Below are the code and all the weights of a small trained network. Each question names an input and a class and asks about switching units off, where a switched-off unit gives its printed mean instead of its output.

import numpy as np


def w(rows, s, z=0):
    codes = np.array(rows[::2]) - 128.0
    scale = np.full(codes.shape[1], s)
    scale[-1] = z or s
    return codes * scale


def f(y):
    return np.maximum(y, 0)


def log_softmax(a):
    a = a - a.max(-1, keepdims=True)
    return a - np.log(np.exp(a).sum(-1, keepdims=True))


def net(x, mask):
    res = np.array(x, float).reshape(1, 3) / 4 @ E
    y = f(res @ A[0][:, :-1].T + A[0][:, -1])
    res = res + np.where(mask, y, B[0][:, -1]) @ B[0][:, :-1]
    return log_softmax(res[-1] @ U[:, :-1].T + U[:, -1])


A, B = {}, {}
E = w([
[35,40,128,105,116,131,140,140,231],'x0',
[126,119,130,134,129,124,121,125,125],'x1',
[136,143,254,89,39,77,85,139,126],'x2',
],0.011)
A[0] = w([
[127,117,48,163,208,175,155,120,131,246],'N0',
[169,179,126,147,135,127,121,121,2,244],'N1',
[127,119,76,157,182,163,146,127,129,209],'N2',
[131,134,173,98,74,99,108,131,126,133],'N3',
[76,89,128,111,115,133,139,147,204,147],'N4',
[80,90,129,115,118,135,133,141,211,150],'N5',
[129,139,181,96,71,98,108,127,127,134],'N6',
[121,116,116,135,137,137,132,127,139,149],'N7',
[125,124,87,154,173,153,141,126,131,193],'N8',
[124,133,148,108,108,112,118,128,123,131],'N9',
[185,182,128,146,134,131,124,111,1,254],'N10',
[131,137,235,91,31,74,104,142,122,136],'N11',
[133,143,131,126,123,123,122,130,106,148],'N12',
],0.011,0.0058)
B[0] = w([
[84,138,42,122,133,199,121,86,115,252],'N0',
[157,208,128,210,174,135,131,144,81,225],'N1',
[90,135,64,127,130,179,121,102,113,212],'N2',
[152,115,195,136,129,93,126,159,140,181],'N3',
[96,65,134,80,102,125,119,121,182,209],'N4',
[97,63,120,83,93,125,111,107,173,209],'N5',
[151,122,188,143,128,103,124,151,144,187],'N6',
[121,128,125,120,122,132,122,123,126,153],'N7',
[93,134,79,121,127,166,121,106,113,196],'N8',
[149,125,142,135,129,114,124,147,131,152],'N9',
[157,191,131,190,171,137,128,139,89,233],'N10',
[162,121,252,138,122,60,123,167,147,232],'N11',
[140,135,136,148,139,124,122,141,121,146],'N12',
],0.012,0.016)
U = w([
[119,206,47,178,184,193,132,95,35,169],'0',
[129,53,187,57,51,67,119,153,237,123],'1',
[201,186,193,191,162,77,125,193,93,126],'2',
[124,148,115,67,120,112,166,129,90,19],'3',
[119,147,82,95,111,72,194,135,106,2],'4',
[25,85,49,3,73,177,111,55,172,171],'5',
],0.0054,0.0033)

Each question gives the input, the list of numbers given to net, and the class t.
The units are the neurons (one row each of A and B). Each row of codes is followed by its name. A weight is (code - 128) times the scale printed after its matrix; where a second scale follows, it is the last column's (A, B and U).
mask holds one flag per neuron, in row order. A switched-off neuron (its flag False) gives its mean, the last column of its row in B, instead of its output. The means were averaged over made-up inputs and are rounded, as every weight is.
A unit's drop is (log p(t) with every unit on - log p(t) with that unit switched off) / (log p(t) with every unit on - log p(t) with every unit switched off).
unit that matters most: the unit with the biggest drop
k most important neurons: the k neurons with the biggest drops, biggest first
drop when u is switched off: that unit's drop, to one decimal
input [1,0,-1], class 5: unit that matters most : N1
input [1,0,-7], class 5: 2 most important neurons : N1, N10
input [7,4,1], class 1: 2 most important neurons : N0, N2
input [4,-8,1], class 1: 2 most important neurons : N0, N2
input [1,-6,5], class 1: 2 most important neurons : N1, N10
input [4,-3,1], class 1: 2 most important neurons : N0, N2
input [1,7,6], class 1: 2 most important neurons : N1, N10
input [-2,-8,1], class 2: drop when N2 is switched off : 0.2
input [-2,-5,1], class 2: drop when N0 is switched off : 0.8
input [2,-2,0], class 5: drop when N11 is switched off : 0.7
